-33 -7 4 -33 8 -3
-21 -21 -7 20 -11 -8
-21 -10 11 -27 1 16
-7 1 -13 19 2 -24
5 31 39 -5 -6 14
-34 -14 -5 4 0 -8
-18 -15 -12 18 -13 -12
-24 -17 -9 16 -11 -10
-19 0 18 -11 -5 36
36 2 -35 9 23 1
-18 -21 -8 13 -11 -8
33 20 -36 -2 7 4
=>
-33 -7 4 -33 8 -3
-21 -10 11 -27 1 16
5 31 39 -5 -6 14
-18 -15 -12 18 -13 -12
-19 0 18 -11 -5 36
-18 -21 -8 13 -11 -8

29 29 17 20 14 9 4 4 1 1 0 1 0 0 0 0
4 9 20 20 23 17 27 32 15 15 7 4 2 1 2 0
=>
29 29 17 20 14 9 4 4 1 1 0 1 0 0 0 0

2 15 -11 -11 20 39 1
-15 -18 12 17 -1 -16 7
=>
2 15 -11 -11 20 39 1

-18 -17 -23 12 27
7 -22 -13 -11 15
-24 19 -16 -3 -16
-14 -9 -3 10 -20
-6 2 -13 -16 0
5 14 26 -19 -2
24 14 -26 -23 8
-31 24 21 26 -12
-18 -28 -26 19 -5
=>
-18 -17 -23 12 27
-24 19 -16 -3 -16
-6 2 -13 -16 0
24 14 -26 -23 8
-18 -28 -26 19 -5

10 -28 -5
15 -14 2
-4 6 31
16 -22 -1
2 -30 -8
24 10 16
=>
10 -28 -5
-4 6 31
2 -30 -8

-5 34 -13
13 24 -1
17 -15 18
-5 8 -12
18 -7 23
-18 -9 -2
-7 -18 -6
-19 -5 1
=>
-5 34 -13
17 -15 18
18 -7 23
-7 -18 -6

-18 -1 25 -11 31 -22
17 0 14 -12 -24 -5
16 -2 -14 -23 25 -7
22 1 -16 -8 10 -21
=>
-18 -1 25 -11 31 -22
16 -2 -14 -23 25 -7

-12 0 17 -4 0 -1 -2 -9 -4 4
6 5 25 2 4 -5 -14 3 1 -17
29 6 -3 9 8 -5 4 24 6 -12
10 1 -7 2 2 8 5 9 2 17
-4 5 28 0 3 0 -22 -6 -3 -4
-6 -2 2 1 0 0 2 -4 -5 7
3 -5 -26 0 -2 2 7 0 2 -3
7 1 -12 1 -1 4 7 4 2 7
=>
-12 0 17 -4 0 -1 -2 -9 -4 4
29 6 -3 9 8 -5 4 24 6 -12
-4 5 28 0 3 0 -22 -6 -3 -4
3 -5 -26 0 -2 2 7 0 2 -3
---
-6 -31 -7 -13 -5
-1 15 -24 1 21
21 -28 1 -1 5
=>
-6 -31
-1 15

-29 5 15
-12 5 7
-4 -37 16
-8 5 5
=>
-29 5
-12 5

-3 3 -35 -7
-13 -6 -40 -16
=>
-3 3
-13 -6

-24 -4 -12 33
-1 5 -22 4
=>
-24 -4
-1 5

-6 -2
31 5
31 6
4 -1
=>
-6 -2
31 5

-9 -2 3
-35 -5 16
-17 28 8
5 -9 -4
-11 23 5
=>
-9 -2
-35 -5
---
31 -9 -8 5
-15 -21 -24 5
5 18 22 -3
-9 23 27 -1
=>
-9 23 27 -1
5 18 22 -3
31 -9 -8 5
-15 -21 -24 5

5 -20 -3 3 0 26 -9 9 -15 -14 -5 0
-4 -14 2 -12 -19 5 7 -1 -6 2 -3 2
-20 -25 -4 -30 -32 -17 0 0 -8 5 -2 2
4 -21 -6 29 -5 7 -2 25 -5 -31 -23 -11
-14 -23 -2 -20 -27 -18 -3 3 -8 1 -6 -3
-3 -24 -5 11 -10 2 -3 18 -7 -21 -16 -7
6 -16 3 -1 -18 32 31 -4 6 -13 1 15
-6 -27 15 -2 12 11 12 -6 5 -18 10 -10
=>
-4 -14 2 -12 -19 5 7 -1 -6 2 -3 2
6 -16 3 -1 -18 32 31 -4 6 -13 1 15
5 -20 -3 3 0 26 -9 9 -15 -14 -5 0
4 -21 -6 29 -5 7 -2 25 -5 -31 -23 -11
-14 -23 -2 -20 -27 -18 -3 3 -8 1 -6 -3
-3 -24 -5 11 -10 2 -3 18 -7 -21 -16 -7
-20 -25 -4 -30 -32 -17 0 0 -8 5 -2 2
-6 -27 15 -2 12 11 12 -6 5 -18 10 -10

-4 5 -2 1 13
-6 -11 0 12 -11
31 0 17 -12 -5
8 -6 15 -15 -13
26 -15 -1 8 5
1 -8 -1 9 -9
=>
-4 5 -2 1 13
31 0 17 -12 -5
8 -6 15 -15 -13
1 -8 -1 9 -9
-6 -11 0 12 -11
26 -15 -1 8 5

6 -6 10 -2 13 21 7 -24 -29 -11 -4 10 15 -14 8
-25 -1 -14 1 -6 18 -11 -5 2 -7 -31 -11 -4 19 5
=>
-25 -1 -14 1 -6 18 -11 -5 2 -7 -31 -11 -4 19 5
6 -6 10 -2 13 21 7 -24 -29 -11 -4 10 15 -14 8

-10 -14 -3 -5 -11 14 -5
-25 -1 -9 17 17 29 -26
=>
-25 -1 -9 17 17 29 -26
-10 -14 -3 -5 -11 14 -5

9 19 12 15 -30
-5 -15 17 -15 -8
15 29 -12 9 23
=>
15 29 -12 9 23
9 19 12 15 -30
-5 -15 17 -15 -8
